Below is a small trained network, with its code and all its weights. Each question gives an input and a class and asks what happens when units are switched off, that is, made to give their printed mean instead of their output.

import numpy as np


def w(rows, s, z=0):
    codes = np.array(rows[::2]) - 128.0
    scale = np.full(codes.shape[1], s)
    scale[-1] = z or s
    return codes * scale


def norm(h):
    return h / np.sqrt((h * h).mean(-1, keepdims=True) + 1e-5)


def f(y):
    return np.maximum(y, 0)


def log_softmax(a):
    a = a - a.max(-1, keepdims=True)
    return a - np.log(np.exp(a).sum(-1, keepdims=True))


def net(x, mask):
    res = np.array(x, float).reshape(1, 3) / 4 @ E
    u = 0
    for l in range(3):
        y = f(norm(res) @ A[l][:, :-1].T + A[l][:, -1])
        res = res + np.where(mask[u : u + 13], y, B[l][:, -1]) @ B[l][:, :-1]
        u += 13
    return log_softmax(norm(res)[-1] @ U[:, :-1].T + U[:, -1])


A, B = {}, {}
E = w([
[115,123,78,124,144,159,94,131,141,183,142],'x0',
[186,23,156,94,121,223,234,72,141,114,159],'x1',
[140,116,184,171,72,3,143,51,113,96,149],'x2',
],0.0039)
A[0] = w([
[149,127,167,97,80,155,127,91,154,140,122,246],'0.n1',
[123,143,100,167,48,38,124,133,125,140,107,12],'0.n2',
[139,171,145,142,50,46,95,125,93,110,95,52],'0.n3',
[130,161,113,112,169,128,91,149,120,137,144,88],'0.n4',
[153,149,162,148,101,99,101,107,133,148,136,18],'0.n5',
[59,113,136,173,113,116,142,107,170,152,130,2],'0.n6',
[98,177,130,80,174,120,117,178,121,145,117,78],'0.n7',
[88,131,98,94,130,121,142,124,117,112,131,14],'0.n8',
[114,122,84,131,111,135,98,205,88,109,95,72],'0.n9',
[102,136,152,189,61,1,89,94,148,125,140,155],'0.n10',
[136,121,114,103,101,103,129,134,143,143,121,46],'0.n11',
[117,125,145,119,114,111,143,164,87,122,131,72],'0.n12',
[114,156,122,130,173,147,76,177,100,131,60,57],'0.n13',
],0.0052,0.0008)
B[0] = w([
[24,160,114,70,121,85,139,137,182,125,43,175],'0.n1',
[67,89,145,52,148,99,243,117,74,85,97,200],'0.n2',
[158,40,127,98,90,171,101,53,137,115,56,213],'0.n3',
[157,100,197,103,175,180,204,74,208,126,119,170],'0.n4',
[150,65,169,150,126,72,87,60,118,87,65,162],'0.n5',
[163,187,111,114,116,92,143,124,112,106,85,144],'0.n6',
[146,111,146,163,180,143,222,208,181,162,177,184],'0.n7',
[132,107,140,123,70,172,104,97,200,153,164,131],'0.n8',
[154,95,182,172,155,156,174,198,250,150,172,177],'0.n9',
[251,185,84,56,98,84,18,101,58,108,202,254],'0.n10',
[194,143,190,132,100,169,171,113,108,186,119,133],'0.n11',
[134,80,90,125,125,133,161,87,100,172,137,140],'0.n12',
[68,236,207,173,210,83,123,225,212,149,180,196],'0.n13',
],0.0031,0.0061)
A[1] = w([
[143,93,66,121,199,95,120,171,174,143,62,175],'1.n1',
[148,149,88,157,145,181,124,216,130,176,185,2],'1.n2',
[207,130,164,124,81,88,166,70,103,94,143,227],'1.n3',
[42,184,104,206,144,123,170,200,165,109,224,36],'1.n4',
[107,122,143,103,174,76,191,59,82,87,152,5],'1.n5',
[214,169,125,114,48,21,116,103,25,65,191,89],'1.n6',
[131,178,150,174,226,162,87,210,149,157,131,23],'1.n7',
[252,100,77,145,89,165,155,137,101,102,132,237],'1.n8',
[211,131,172,128,68,6,65,62,56,115,135,80],'1.n9',
[81,108,191,131,54,140,126,108,160,119,172,59],'1.n10',
[165,112,228,104,11,80,161,66,136,70,116,173],'1.n11',
[90,82,89,73,123,172,60,83,138,171,152,61],'1.n12',
[112,194,164,168,180,171,93,225,151,177,181,109],'1.n13',
],0.0037,0.00066)
B[1] = w([
[122,142,162,124,173,133,145,114,123,120,137,170],'1.n1',
[140,126,135,114,112,4,125,161,99,107,155,185],'1.n2',
[127,143,125,106,112,96,119,135,160,136,136,218],'1.n3',
[130,132,62,139,205,237,164,97,93,129,187,181],'1.n4',
[155,111,88,141,115,95,137,157,144,114,150,178],'1.n5',
[133,181,76,37,196,149,54,102,53,162,165,243],'1.n6',
[141,138,198,196,128,114,160,136,188,60,163,204],'1.n7',
[106,176,142,143,156,67,68,124,99,112,78,178],'1.n8',
[120,175,101,71,186,135,1,59,86,175,178,254],'1.n9',
[142,141,124,151,146,118,130,173,126,116,113,146],'1.n10',
[143,91,73,119,110,61,80,144,162,167,116,238],'1.n11',
[115,147,136,154,143,129,153,97,62,106,77,157],'1.n12',
[198,119,149,146,126,123,135,130,190,110,145,213],'1.n13',
],0.0047,0.0058)
A[2] = w([
[157,144,164,147,186,93,158,222,162,119,199,97],'2.n1',
[136,32,92,59,140,92,202,100,191,115,85,174],'2.n2',
[155,98,105,100,139,82,130,133,197,112,109,96],'2.n3',
[171,98,131,140,171,103,82,176,164,86,166,116],'2.n4',
[157,204,137,144,129,157,112,249,252,95,196,155],'2.n5',
[121,122,116,131,116,209,154,135,88,92,144,120],'2.n6',
[119,157,178,91,86,112,99,105,26,55,111,176],'2.n7',
[79,106,179,161,180,114,155,114,59,124,115,3],'2.n8',
[74,203,151,117,234,193,132,104,118,161,103,109],'2.n9',
[110,156,150,131,97,247,114,130,171,109,123,200],'2.n10',
[205,122,139,127,132,154,179,128,64,179,142,105],'2.n11',
[228,121,173,131,94,131,175,113,104,37,119,108],'2.n12',
[190,96,107,138,106,42,90,120,239,128,168,190],'2.n13',
],0.0038,0.0014)
B[2] = w([
[174,61,117,164,142,119,189,84,164,128,123,225],'2.n1',
[88,127,143,163,76,85,72,255,126,111,109,205],'2.n2',
[109,130,176,203,75,168,139,198,142,159,99,170],'2.n3',
[136,101,91,141,190,149,148,126,152,164,80,195],'2.n4',
[238,89,176,211,218,61,210,101,205,190,215,254],'2.n5',
[139,188,106,187,112,77,103,106,79,134,174,152],'2.n6',
[82,100,98,43,191,167,89,120,132,241,157,177],'2.n7',
[98,85,89,82,106,231,151,143,204,100,73,134],'2.n8',
[145,125,60,166,104,160,203,23,66,55,149,188],'2.n9',
[76,164,114,172,155,51,121,41,102,160,178,175],'2.n10',
[72,227,140,144,99,135,54,129,145,93,126,145],'2.n11',
[157,130,85,107,98,74,35,106,133,222,80,154],'2.n12',
[71,170,195,108,162,238,171,123,113,84,122,235],'2.n13',
],0.0035,0.0052)
U = w([
[77,139,59,145,123,203,174,93,48,95,114,129],'0',
[191,136,156,188,208,137,192,134,222,144,198,134],'1',
[93,85,154,126,56,102,127,231,174,128,86,129],'2',
[209,207,247,168,14,221,113,105,69,232,149,8],'3',
[156,158,102,31,153,78,33,66,88,174,171,143],'4',
],0.011,0.015)

Each question gives the input, the list of numbers given to net, and the class t.
The units are the neurons (one row each of A and B). Each row of codes is followed by its name. A weight is (code - 128) times the scale printed after its matrix; where a second scale follows, it is the last column's (A, B and U).
mask holds one flag per neuron, layer by layer. A switched-off neuron (its flag False) gives its mean, the last column of its row in B, instead of its output. The means were averaged over made-up inputs and are rounded, as every weight is.
A unit's drop is (log p(t) with every unit on - log p(t) with that unit switched off) / (log p(t) with every unit on - log p(t) with every unit switched off).
most important unit: the unit with the biggest drop
top k neurons: the k neurons with the biggest drops, biggest first
k most important neurons of layer l: the k neurons of layer l with the biggest drops, biggest first
drop of u: that unit's drop, to one decimal
input [-8,8,-8], class 0: 4 most important neurons of layer 0 => 0.n13, 0.n10, 0.n9, 0.n7
input [-3,8,-4], class 2: 4 most important neurons of layer 1 => 1.n9, 1.n6, 1.n4, 1.n1
input [7,4,2], class 0: 4 most important neurons of layer 1 => 1.n12, 1.n11, 1.n13, 1.n2
input [6,7,-2], class 0: most important unit => 0.n10
input [-1,5,-5], class 0: top 3 neurons => 0.n13, 0.n10, 1.n11
input [2,6,-7], class 0: top 2 neurons => 0.n13, 0.n9
input [6,6,2], class 2: top 3 neurons => 1.n9, 0.n10, 1.n6
input [4,8,7], class 4: 2 most important neurons of layer 0 => 0.n9, 0.n7
input [6,3,2], class 2: 2 most important neurons of layer 2 => 2.n2, 2.n13
input [4,8,-2], class 0: top 3 neurons => 0.n10, 1.n11, 2.n5
input [8,4,3], class 2: top 3 neurons => 0.n10, 1.n9, 1.n6
input [-5,1,-1], class 2: top 2 neurons => 0.n10, 0.n13
input [3,1,0], class 0: top 3 neurons => 0.n13, 0.n10, 0.n7
input [6,2,-2], class 1: most important unit => 0.n3
input [5,5,0], class 0: top 2 neurons => 1.n11, 0.n10
input [1,7,-7], class 0: top 2 neurons => 0.n13, 2.n5
input [6,6,-2], class 0: top 2 neurons => 0.n10, 1.n11
input [7,6,-4], class 0: 2 most important neurons of layer 0 => 0.n13, 0.n10
input [-3,1,-1], class 2: drop of 0.n13 => 0.9
input [8,6,0], class 0: drop of 1.n11 => 0.3
input [1,7,4], class 2: drop of 0.n10 => 1.1
